Below are the code and all the weights of a small trained network. Each question names an input and a class and asks about switching units off, where a switched-off unit gives its printed mean instead of its output.

import numpy as np


def w(rows, s, z=0):
    codes = np.array(rows[::2]) - 128.0
    scale = np.full(codes.shape[1], s)
    scale[-1] = z or s
    return codes * scale


def f(y):
    return np.maximum(y, 0)


def log_softmax(a):
    a = a - a.max(-1, keepdims=True)
    return a - np.log(np.exp(a).sum(-1, keepdims=True))


def net(x, mask):
    res = np.array(x, float).reshape(1, 7) / 4 @ E
    y = f(res @ A[0][:, :-1].T + A[0][:, -1])
    res = res + np.where(mask, y, B[0][:, -1]) @ B[0][:, :-1]
    return log_softmax(res[-1] @ U[:, :-1].T + U[:, -1])


A, B = {}, {}
E = w([
[163,134,76,30,107,118,162],'x0',
[83,97,118,180,67,201,163],'x1',
[118,101,157,75,36,32,77],'x2',
[184,146,46,89,167,118,54],'x3',
[161,133,53,69,117,134,200],'x4',
[218,246,101,135,158,90,2],'x5',
[208,193,211,87,138,86,160],'x6',
],0.0087)
A[0] = w([
[121,87,254,127,130,146,172,239],'N1',
[72,162,75,188,155,229,83,168],'N2',
[145,116,90,86,117,111,127,100],'N3',
[38,70,167,145,95,134,180,61],'N4',
[130,187,72,73,129,138,100,83],'N5',
[184,150,54,2,129,136,99,178],'N6',
[145,215,213,198,133,46,107,250],'N7',
[122,83,188,106,124,45,144,175],'N8',
],0.0098,0.0025)
B[0] = w([
[127,83,105,181,186,125,104,243],'N1',
[173,67,55,128,192,136,78,227],'N2',
[98,245,163,113,128,130,134,164],'N3',
[151,104,136,203,131,91,178,253],'N4',
[138,194,132,130,103,46,119,187],'N5',
[129,251,107,188,119,168,89,236],'N6',
[111,101,141,64,104,254,44,225],'N7',
[62,98,168,122,188,191,144,192],'N8',
],0.0097,0.012)
U = w([
[132,117,78,81,102,170,253,17],'0',
[158,32,125,128,91,16,255,70],'1',
[157,41,176,86,30,169,125,95],'2',
[93,135,231,36,172,185,119,198],'3',
[201,161,83,118,68,52,126,44],'4',
[201,44,88,129,254,124,138,252],'5',
],0.0085,0.0026)

Each question gives the input, the list of numbers given to net, and the class t.
The units are the neurons (one row each of A and B). Each row of codes is followed by its name. A weight is (code - 128) times the scale printed after its matrix; where a second scale follows, it is the last column's (A, B and U).
mask holds one flag per neuron, in row order. A switched-off neuron (its flag False) gives its mean, the last column of its row in B, instead of its output. The means were averaged over made-up inputs and are rounded, as every weight is.
A unit's drop is (log p(t) with every unit on - log p(t) with that unit switched off) / (log p(t) with every unit on - log p(t) with every unit switched off).
The circuit of an input: a set's keep is (log p(t) with only the set's units on - log p(t) with every unit switched off) / (log p(t) with every unit on - log p(t) with every unit switched off). Starting from all 8 units, units are removed one at a time, each time the one whose removal leaves the highest keep (on an exact tie, the one counted first), for as long as the keep stays at least 0.8.
units of the circuit, in order: the units of the circuit, biggest drop first
most important unit: the unit with the biggest drop
k most important neurons: the k neurons with the biggest drops, biggest first
drop when u is switched off: that unit's drop, to one decimal
input [1,4,-2,-2,-8,-4,7], class 5: 2 most important neurons	N1, N4
input [1,5,7,-7,-7,-3,-4], class 1: most important unit	N4
input [-3,5,-8,-7,6,-7,0], class 5: 2 most important neurons	N1, N2
input [-4,1,-1,5,5,7,8], class 4: 2 most important neurons	N5, N8
input [0,2,1,-7,-4,-8,8], class 5: 2 most important neurons	N1, N8
input [6,8,-3,5,-3,0,7], class 0: 2 most important neurons	N2, N1
input [1,6,4,-5,-4,-3,-5], class 1: 2 most important neurons	N4, N7
input [8,6,0,-1,-3,-3,3], class 1: units of the circuit, in order	N7, N6
input [2,5,-3,3,-5,-8,7], class 1: units of the circuit, in order	N7, N4
input [7,4,-2,-4,0,8,2], class 4: units of the circuit, in order	N8, N5
input [-6,-3,-1,-4,0,-7,-1], class 1: 4 most important neurons	N4, N7, N2, N6
input [6,-2,-2,-4,2,-5,-1], class 1: 2 most important neurons	N7, N2
input [-8,1,4,7,7,0,5], class 3: 3 most important neurons	N4, N2, N7
input [0,3,4,-4,-4,-4,1], class 1: units of the circuit, in order	N4
input [-7,2,3,1,2,-6,3], class 1: 3 most important neurons	N2, N7, N4
input [8,-8,5,6,-4,-5,-8], class 4: 2 most important neurons	N7, N6
input [-6,0,2,-6,2,-2,-1], class 1: 3 most important neurons	N2, N4, N6
input [-8,7,7,-3,7,-6,6], class 1: drop when N4 is switched off	0.2
input [-6,-4,-1,-1,8,2,4], class 3: drop when N4 is switched off	0.1
input [-7,7,-7,-4,-1,-7,8], class 5: units of the circuit, in order	N1
input [5,-3,-4,-1,-2,2,2], class 4: drop when N6 is switched off	0.1
